Below are the code and all the weights of a small trained network. Each question names an input and a class and asks about switching units off, where a switched-off unit gives its printed mean instead of its output.

import numpy as np


def w(rows, s, z=0):
    codes = np.array(rows[::2]) - 128.0
    scale = np.full(codes.shape[1], s)
    scale[-1] = z or s
    return codes * scale


def f(y):
    return np.maximum(y, 0)


def log_softmax(a):
    a = a - a.max(-1, keepdims=True)
    return a - np.log(np.exp(a).sum(-1, keepdims=True))


def net(x, mask):
    res = np.array(x, float).reshape(1, 5) / 4 @ E
    y = f(res @ A[0][:, :-1].T + A[0][:, -1])
    res = res + np.where(mask, y, B[0][:, -1]) @ B[0][:, :-1]
    return log_softmax(res[-1] @ U[:, :-1].T + U[:, -1])


A, B = {}, {}
E = w([
[148,133,14,119,180],'x0',
[7,143,101,142,159],'x1',
[160,137,142,161,228],'x2',
[189,218,188,131,102],'x3',
[84,111,198,1,211],'x4',
],0.0077)
A[0] = w([
[201,134,136,76,130,201],'N0',
[46,176,129,95,149,125],'N1',
[115,138,138,129,158,114],'N2',
[36,65,183,87,246,117],'N3',
[128,97,66,194,115,87],'N4',
[59,117,160,140,70,32],'N5',
[195,165,137,127,233,95],'N6',
[164,136,19,149,171,115],'N7',
[83,133,162,128,162,143],'N8',
[102,211,182,150,109,194],'N9',
[172,137,137,112,186,41],'N10',
[63,182,121,130,113,81],'N11',
[216,101,202,200,114,107],'N12',
[97,89,140,82,40,212],'N13',
[162,80,144,163,140,40],'N14',
[128,129,144,102,117,2],'N15',
[126,92,113,198,87,212],'N16',
[96,152,115,107,133,34],'N17',
[209,132,126,4,152,181],'N18',
[143,121,128,103,112,26],'N19',
[77,85,142,79,192,79],'N20',
],0.015,0.003)
B[0] = w([
[143,50,142,146,113,171],'N0',
[63,126,135,148,158,182],'N1',
[120,144,126,134,139,145],'N2',
[126,190,156,38,194,249],'N3',
[160,159,54,138,128,182],'N4',
[88,141,144,120,81,164],'N5',
[139,120,159,173,184,175],'N6',
[119,139,58,166,177,197],'N7',
[100,148,132,119,154,167],'N8',
[90,146,191,177,125,176],'N9',
[142,101,138,140,160,151],'N10',
[71,136,132,160,119,160],'N11',
[198,163,200,119,106,184],'N12',
[102,89,108,85,78,183],'N13',
[158,117,137,116,145,143],'N14',
[135,120,123,112,118,136],'N15',
[156,161,85,89,96,185],'N16',
[132,147,144,130,143,143],'N17',
[99,2,122,129,129,195],'N18',
[120,110,123,132,117,134],'N19',
[133,155,143,52,148,201],'N20',
],0.04,0.016)
U = w([
[246,158,112,118,73,11],'0',
[181,72,183,184,197,98],'1',
[119,36,126,92,61,230],'2',
[177,185,234,182,38,116],'3',
[91,169,89,82,3,94],'4',
[91,155,170,39,214,134],'5',
[29,167,183,192,122,45],'6',
[174,180,29,197,139,253],'7',
],0.0059,0.002)

Each question gives the input, the list of numbers given to net, and the class t.
The units are the neurons (one row each of A and B). Each row of codes is followed by its name. A weight is (code - 128) times the scale printed after its matrix; where a second scale follows, it is the last column's (A, B and U).
mask holds one flag per neuron, in row order. A switched-off neuron (its flag False) gives its mean, the last column of its row in B, instead of its output. The means were averaged over made-up inputs and are rounded, as every weight is.
A unit's drop is (log p(t) with every unit on - log p(t) with that unit switched off) / (log p(t) with every unit on - log p(t) with every unit switched off).
The circuit of an input: a set's keep is (log p(t) with only the set's units on - log p(t) with every unit switched off) / (log p(t) with every unit on - log p(t) with every unit switched off). Starting from the 12 units with the biggest drops (on a tie, the unit counted first), units are removed one at a time, each time the one whose removal leaves the highest keep (on an exact tie, the one counted first), for as long as the keep stays at least 0.8.
circuit, biggest first: the units of the circuit, biggest drop first
most important unit: the unit with the biggest drop
k most important neurons: the k neurons with the biggest drops, biggest first
drop when u is switched off: that unit's drop, to one decimal
input [5,-2,-8,-8,-2], class 7: most important unit	N7
input [-1,-4,0,4,8], class 1: circuit, biggest first	(N18; N6)
input [4,8,-7,4,-6], class 4: circuit, biggest first	(N5; N6; N16)
input [-5,2,-6,2,1], class 6: circuit, biggest first	(N9; N20)
input [0,-8,4,2,-5], class 0: circuit, biggest first	(N12; N9)
input [-6,-6,-6,-2,8], class 2: 2 most important neurons	(N18; N13)
input [-6,4,-1,3,-7], class 3: 2 most important neurons	(N9; N12)
input [4,-1,-6,-6,0], class 4: 2 most important neurons	(N13; N6)
input [-4,8,7,8,-6], class 3: drop when N12 is switched off	0.2
input [1,-6,-8,-7,-5], class 4: drop when N13 is switched off	0.4
input [7,2,-7,4,4], class 2: drop when N3 is switched off	0.3
input [-6,4,-6,4,-3], class 4: drop when N13 is switched off	0.4
